Below are the code and all the weights of a small trained network. Each question names an input and a target symbol and asks about switching units off, where a switched-off unit gives its printed mean instead of its output.

import numpy as np


def w(rows, s, z=0):
    codes = np.array(rows[::2]) - 128.0
    scale = np.full(codes.shape[1], s)
    scale[-1] = z or s
    return codes * scale


def norm(h):
    return h / np.sqrt((h * h).mean(-1, keepdims=True) + 1e-5)


def f(y):
    return y / 2 * (1 + np.tanh(0.7978845608 * (y + 0.044715 * y**3)))


def softmax(a):
    e = np.exp(a - a.max(-1, keepdims=True))
    return e / e.sum(-1, keepdims=True)


def log_softmax(a):
    a = a - a.max(-1, keepdims=True)
    return a - np.log(np.exp(a).sum(-1, keepdims=True))


def net(x, mask):
    ids = ['αζλμπσφψω'.index(c) for c in x.split()]
    T = len(ids)
    res = E[ids] + P[:T]
    u = 0
    for l in range(2):
        r = norm(res)
        for j in range(2):
            rows = slice(3 * j, 3 * j + 3)
            q, k, v = (r @ M[l][rows].T for M in (Q, K, V))
            z = softmax(np.where(np.tri(T) > 0, q @ k.T / 3**0.5, -1e9)) @ v
            o = O[l][rows]
            res = res + np.where(mask[u + j], z, o[:, -1]) @ o[:, :-1]
        u += 2
        y = f(norm(res) @ A[l][:, :-1].T + A[l][:, -1])
        res = res + np.where(mask[u : u + 12], y, B[l][:, -1]) @ B[l][:, :-1]
        u += 12
    return log_softmax(norm(res)[-1] @ U[:, :-1].T + U[:, -1])


Q, K, V, O, A, B = {}, {}, {}, {}, {}, {}
E = w([
[12,189,232],'α',
[62,184,124],'ζ',
[87,76,111],'λ',
[43,76,84],'μ',
[251,201,137],'π',
[107,112,173],'σ',
[57,149,108],'φ',
[31,178,228],'ψ',
[105,37,189],'ω',
],0.018)
P = w([
[10,61,113],'0',
[143,108,140],'1',
[134,111,140],'2',
[128,112,137],'3',
[122,114,137],'4',
[119,116,135],'5',
[113,117,134],'6',
[110,118,132],'7',
[106,120,131],'8',
[101,121,130],'9',
[99,122,128],'10',
[95,121,125],'11',
[92,121,124],'12',
[92,120,121],'13',
],0.013)
Q[0] = w([
[56,25,193],'0.h0',
[89,72,171],'0.h0',
[192,2,58],'0.h0',
[66,64,77],'0.h1',
[200,119,51],'0.h1',
[222,135,198],'0.h1',
],0.0084)
K[0] = w([
[117,8,122],'0.h0',
[115,21,183],'0.h0',
[203,97,131],'0.h0',
[99,157,159],'0.h1',
[202,138,117],'0.h1',
[163,188,146],'0.h1',
],0.014)
V[0] = w([
[72,197,147],'0.h0',
[114,34,188],'0.h0',
[114,219,110],'0.h0',
[179,129,167],'0.h1',
[64,62,172],'0.h1',
[254,161,18],'0.h1',
],0.0098)
O[0] = w([
[115,107,169,128],'0.h0',
[253,17,43,207],'0.h0',
[160,47,6,81],'0.h0',
[54,132,159,104],'0.h1',
[221,136,121,199],'0.h1',
[83,74,92,10],'0.h1',
],0.0064,0.013)
A[0] = w([
[251,167,144,134],'0.n0',
[152,218,95,148],'0.n1',
[190,181,2,254],'0.n2',
[95,42,121,174],'0.n3',
[39,108,138,114],'0.n4',
[117,95,200,67],'0.n5',
[122,226,142,109],'0.n6',
[123,81,228,210],'0.n7',
[198,191,20,139],'0.n8',
[235,50,181,125],'0.n9',
[71,193,70,123],'0.n10',
[107,114,205,155],'0.n11',
],0.011,0.0033)
B[0] = w([
[42,210,102,223],'0.n0',
[94,195,166,169],'0.n1',
[106,221,200,177],'0.n2',
[156,192,151,152],'0.n3',
[87,154,67,122],'0.n4',
[103,66,112,147],'0.n5',
[187,148,161,179],'0.n6',
[151,160,73,202],'0.n7',
[219,190,143,163],'0.n8',
[107,136,174,254],'0.n9',
[232,41,254,147],'0.n10',
[200,81,27,159],'0.n11',
],0.007,0.01)
Q[1] = w([
[173,75,91],'1.h0',
[161,201,147],'1.h0',
[138,197,223],'1.h0',
[94,253,151],'1.h1',
[149,124,148],'1.h1',
[119,76,91],'1.h1',
],0.016)
K[1] = w([
[194,147,195],'1.h0',
[24,13,167],'1.h0',
[66,77,164],'1.h0',
[127,185,117],'1.h1',
[254,115,127],'1.h1',
[165,57,130],'1.h1',
],0.0097)
V[1] = w([
[2,232,121],'1.h0',
[199,141,214],'1.h0',
[164,151,200],'1.h0',
[189,235,85],'1.h1',
[53,127,119],'1.h1',
[254,166,42],'1.h1',
],0.0089)
O[1] = w([
[196,172,138,53],'1.h0',
[191,149,82,195],'1.h0',
[254,113,216,178],'1.h0',
[111,98,158,253],'1.h1',
[193,131,181,32],'1.h1',
[27,13,121,166],'1.h1',
],0.0079,0.0043)
A[1] = w([
[179,111,156,209],'1.n0',
[81,123,8,3],'1.n1',
[61,110,133,76],'1.n2',
[21,190,197,133],'1.n3',
[155,152,151,134],'1.n4',
[150,175,103,156],'1.n5',
[138,178,144,102],'1.n6',
[110,235,64,226],'1.n7',
[37,118,41,120],'1.n8',
[154,178,186,130],'1.n9',
[127,64,154,186],'1.n10',
[71,90,97,165],'1.n11',
],0.013,0.0038)
B[1] = w([
[7,54,167,199],'1.n0',
[86,73,135,124],'1.n1',
[134,238,134,131],'1.n2',
[199,35,63,254],'1.n3',
[51,164,32,165],'1.n4',
[249,147,22,143],'1.n5',
[98,191,124,162],'1.n6',
[255,11,29,182],'1.n7',
[29,206,68,130],'1.n8',
[64,168,160,216],'1.n9',
[229,78,194,165],'1.n10',
[108,195,254,126],'1.n11',
],0.0055,0.0097)
U = w([
[207,236,94,199],'α',
[111,227,253,133],'ζ',
[22,144,149,124],'λ',
[53,137,59,238],'μ',
[193,123,67,1],'π',
[46,127,194,28],'σ',
[163,130,90,44],'φ',
[160,128,64,45],'ψ',
[183,52,209,132],'ω',
],0.015,0.0034)

Each question gives the input, a string of symbols that net reads in full, and the target symbol t.
The units are the heads (3 rows each of Q, K, V and O) and the neurons (one row each of A and B). Each row of codes is followed by its name. A weight is (code - 128) times the scale printed after its matrix; where a second scale follows, it is the last column's (O, A, B and U).
mask holds one flag per unit, layer by layer, with each layer's heads first. A switched-off unit (its flag False) gives its mean, the last column of its rows in O or B, instead of its output. The means were averaged over made-up inputs and are rounded, as every weight is.
A unit's drop is (log p(t) with every unit on - log p(t) with that unit switched off) / (log p(t) with every unit on - log p(t) with every unit switched off).
The circuit of an input: a set's keep is (log p(t) with only the set's units on - log p(t) with every unit switched off) / (log p(t) with every unit on - log p(t) with every unit switched off). Starting from the 12 units with the biggest drops (on a tie, the unit counted first), units are removed one at a time, each time the one whose removal leaves the highest keep (on an exact tie, the one counted first), for as long as the keep stays at least 0.8.
units of the circuit, in order: the units of the circuit, biggest drop first
unit that matters most: the unit with the biggest drop
k most important neurons: the k neurons with the biggest drops, biggest first
top k neurons in layer l: the k neurons of layer l with the biggest drops, biggest first
input ω ω σ ζ ω α λ σ π α, target ω: units of the circuit, in order -> (0.n2 1.n3 0.n11)
input ω ω λ λ ζ λ μ ψ, target ω: unit that matters most -> 0.n8
input ω ω ψ, target ω: 4 most important neurons -> (0.n2 0.n11 1.n3 0.n7)
input λ μ λ α σ ω ω λ ψ α, target λ: 2 most important neurons -> (0.n0 0.n10)
input α ω ω λ ω ψ μ μ ζ φ λ, target α: 4 most important neurons -> (0.n0 0.n2 0.n10 0.n4)
input λ ψ ω α ζ π ζ μ ω ζ μ, target λ: top 2 neurons in layer 0 -> (0.n0 0.n6)
input μ ω μ μ, target μ: top 4 neurons in layer 1 -> (1.n3 1.n8 1.n0 1.n9)
input α σ π σ, target α: units of the circuit, in order -> (0.n0 0.n7)
input φ π ω π, target ζ: 2 most important neurons -> (0.n10 0.n7)
input ω ω μ, target ω: 2 most important neurons -> (0.n9 0.n11)
input μ σ ω ω π π π π λ, target μ: top 4 neurons in layer 0 -> (0.n0 0.n10 0.n9 0.n6)
input λ ω ψ ω α ω μ ζ α ω λ μ, target λ: top 3 neurons in layer 0 -> (0.n0 0.n8 0.n6)
input σ ψ π π α α ζ ω φ ψ α, target σ: top 4 neurons in layer 0 -> (0.n0 0.n8 0.n2 0.n11)
input λ ω μ ω π φ σ, target λ: top 4 neurons in layer 0 -> (0.n6 0.n10 0.n2 0.n0)
input μ λ φ ζ ζ ω ω α ψ, target μ: top 2 neurons in layer 1 -> (1.n8 1.n3)
input σ ζ ω ζ ω φ ω λ, target σ: unit that matters most -> 0.h1
input λ ω ω ζ ζ π ζ ω ω σ, target λ: top 2 neurons in layer 0 -> (0.n2 0.n10)
input μ ω π ω ω α λ, target μ: 2 most important neurons -> (0.n0 0.n9)
input μ ω ω μ, target μ: top 2 neurons in layer 0 -> (0.n0 0.n1)
input π ω ω μ ω ω ω λ σ, target π: top 2 neurons in layer 1 -> (1.n3 1.n0)
input π ω π μ σ α π φ ω ω σ, target π: 3 most important neurons -> (0.n0 0.n2 1.n3)
input ζ μ π σ ω ω ω μ σ λ, target ζ: unit that matters most -> 1.h0
input π α ω μ ω π μ μ λ ω μ ζ μ, target π: top 2 neurons in layer 0 -> (0.n2 0.n4)
input φ ω ζ π ω ψ ω π ζ, target ζ: 3 most important neurons -> (0.n10 0.n7 0.n0)
input σ ω ψ λ ω ω ζ μ ζ μ ψ, target σ: top 2 neurons in layer 0 -> (0.n8 0.n2)
input α ψ ω ω ζ ω ω μ ω σ ζ ζ ω λ, target α: 2 most important neurons -> (0.n0 0.n10)
input λ ω σ λ, target λ: top 2 neurons in layer 0 -> (0.n0 0.n10)
input μ ζ ζ ω α, target μ: unit that matters most -> 0.n9
input σ π ζ ψ, target σ: top 3 neurons in layer 1 -> (1.n7 1.n3 1.n0)
